Below is a small trained network, with its code and all its weights. Each question gives an input and a class and asks what happens when units are switched off, that is, made to give their printed mean instead of their output.

import numpy as np


def w(rows, s, z=0):
    codes = np.array(rows[::2]) - 128.0
    scale = np.full(codes.shape[1], s)
    scale[-1] = z or s
    return codes * scale


def norm(h):
    return h / np.sqrt((h * h).mean(-1, keepdims=True) + 1e-5)


def f(y):
    return y / 2 * (1 + np.tanh(0.7978845608 * (y + 0.044715 * y**3)))


def log_softmax(a):
    a = a - a.max(-1, keepdims=True)
    return a - np.log(np.exp(a).sum(-1, keepdims=True))


def net(x, mask):
    res = np.array(x, float).reshape(1, 7) / 4 @ E
    u = 0
    for l in range(3):
        y = f(norm(res) @ A[l][:, :-1].T + A[l][:, -1])
        res = res + np.where(mask[u : u + 8], y, B[l][:, -1]) @ B[l][:, :-1]
        u += 8
    return log_softmax(norm(res)[-1] @ U[:, :-1].T + U[:, -1])


A, B = {}, {}
E = w([
[126,129,126,130,128],'x0',
[128,127,126,131,133],'x1',
[133,126,131,123,126],'x2',
[172,10,152,194,47],'x3',
[128,126,128,126,126],'x4',
[60,112,254,128,84],'x5',
[73,66,69,95,91],'x6',
],0.0051)
A[0] = w([
[151,99,166,120,186,88],'L0N1',
[33,171,65,45,147,28],'L0N2',
[143,215,200,96,182,253],'L0N3',
[243,110,69,221,98,104],'L0N4',
[124,214,20,106,161,58],'L0N5',
[139,46,2,59,120,9],'L0N6',
[194,49,74,143,87,91],'L0N7',
[13,99,134,95,64,82],'L0N8',
],0.0061,0.0033)
B[0] = w([
[128,123,100,150,112,118],'L0N1',
[153,40,183,107,155,186],'L0N2',
[129,169,85,210,158,252],'L0N3',
[150,72,191,102,211,198],'L0N4',
[154,112,60,83,69,202],'L0N5',
[76,216,139,182,55,174],'L0N6',
[142,123,253,147,125,179],'L0N7',
[181,63,187,88,203,176],'L0N8',
],0.0064,0.0046)
A[1] = w([
[98,70,205,229,29,52],'L1N1',
[75,142,181,163,116,8],'L1N2',
[125,78,202,196,9,185],'L1N3',
[117,79,116,196,52,86],'L1N4',
[187,138,88,164,106,42],'L1N5',
[60,96,165,15,126,51],'L1N6',
[57,217,124,78,64,38],'L1N7',
[1,134,125,62,170,62],'L1N8',
],0.0057,0.0013)
B[1] = w([
[194,191,23,142,122,245],'L1N1',
[78,193,71,126,160,136],'L1N2',
[170,195,10,95,149,255],'L1N3',
[143,199,49,152,196,151],'L1N4',
[175,112,196,195,175,131],'L1N5',
[161,61,121,87,149,165],'L1N6',
[106,94,129,31,128,125],'L1N7',
[168,81,253,136,160,159],'L1N8',
],0.0051,0.0036)
A[2] = w([
[169,32,45,50,101,174],'L2N1',
[124,79,125,111,75,2],'L2N2',
[123,140,84,120,174,123],'L2N3',
[45,81,207,88,133,59],'L2N4',
[168,115,121,94,98,23],'L2N5',
[2,197,146,148,134,180],'L2N6',
[121,106,137,163,53,171],'L2N7',
[86,159,175,218,180,40],'L2N8',
],0.0074,0.0018)
B[2] = w([
[1,192,195,95,106,254],'L2N1',
[114,160,117,84,82,118],'L2N2',
[149,124,143,205,44,167],'L2N3',
[218,156,77,219,107,160],'L2N4',
[80,181,124,109,171,131],'L2N5',
[96,48,111,40,97,161],'L2N6',
[121,205,106,100,185,120],'L2N7',
[81,103,121,42,35,162],'L2N8',
],0.0064,0.005)
U = w([
[183,159,52,172,111,69],'0',
[21,129,119,68,73,61],'1',
[177,9,195,126,168,247],'2',
],0.013,0.0011)

Each question gives the input, the list of numbers given to net, and the class t.
The units are the neurons (one row each of A and B). Each row of codes is followed by its name. A weight is (code - 128) times the scale printed after its matrix; where a second scale follows, it is the last column's (A, B and U).
mask holds one flag per neuron, layer by layer. A switched-off neuron (its flag False) gives its mean, the last column of its row in B, instead of its output. The means were averaged over made-up inputs and are rounded, as every weight is.
A unit's drop is (log p(t) with every unit on - log p(t) with that unit switched off) / (log p(t) with every unit on - log p(t) with every unit switched off).
The circuit of an input: a set's keep is (log p(t) with only the set's units on - log p(t) with every unit switched off) / (log p(t) with every unit on - log p(t) with every unit switched off). Starting from the 12 units with the biggest drops (on a tie, the unit counted first), units are removed one at a time, each time the one whose removal leaves the highest keep (on an exact tie, the one counted first), for as long as the keep stays at least 0.8.
circuit, biggest first: the units of the circuit, biggest drop first
unit that matters most: the unit with the biggest drop
k most important neurons: the k neurons with the biggest drops, biggest first
top k neurons in layer l: the k neurons of layer l with the biggest drops, biggest first
drop of u: that unit's drop, to one decimal
input [-2,-8,5,2,-4,0,3], class 0: unit that matters most	L0N6
input [5,4,-4,0,7,-4,3], class 1: top 2 neurons in layer 0	[L0N3, L0N5]
input [-3,-2,4,7,-5,7,2], class 1: 4 most important neurons	[L0N3, L2N1, L0N6, L0N8]
input [3,2,2,4,3,0,3], class 0: top 2 neurons in layer 0	[L0N2, L0N6]
input [-6,-1,4,-4,7,-7,1], class 1: 2 most important neurons	[L0N5, L2N1]
input [7,-6,-1,-2,0,-8,1], class 1: circuit, biggest first	[L0N5, L2N1, L1N1]
input [1,-6,-3,-7,-6,2,4], class 2: circuit, biggest first	[L1N8, L0N2]
input [1,7,4,0,3,1,-3], class 1: top 3 neurons in layer 2	[L2N8, L2N6, L2N4]
input [-2,-7,8,0,-8,4,-8], class 1: 3 most important neurons	[L2N8, L2N6, L0N5]
input [6,5,8,-6,1,1,1], class 2: top 3 neurons in layer 1	[L1N8, L1N1, L1N3]
input [5,0,-1,-3,-3,1,-8], class 1: circuit, biggest first	[L2N8, L1N1]
input [-1,-1,0,5,0,4,3], class 1: 3 most important neurons	[L0N3, L2N1, L0N8]
input [5,-6,3,8,-7,0,8], class 0: top 3 neurons in layer 2	[L2N8, L2N6, L2N7]
input [-3,2,5,0,1,1,-5], class 1: top 3 neurons in layer 2	[L2N8, L2N4, L2N6]
input [-3,6,2,6,-7,-7,-8], class 2: circuit, biggest first	[L0N4]
input [0,3,-2,0,-6,4,-6], class 1: 3 most important neurons	[L2N8, L2N6, L0N5]
input [0,4,5,1,-4,3,0], class 0: 2 most important neurons	[L0N4, L0N2]
input [0,-1,-1,2,-3,-1,-6], class 2: drop of L0N2	0.0
input [3,-1,1,7,3,3,-7], class 0: drop of L1N3	0.1
input [6,8,8,-2,-2,4,8], class 2: circuit, biggest first	[L0N8]
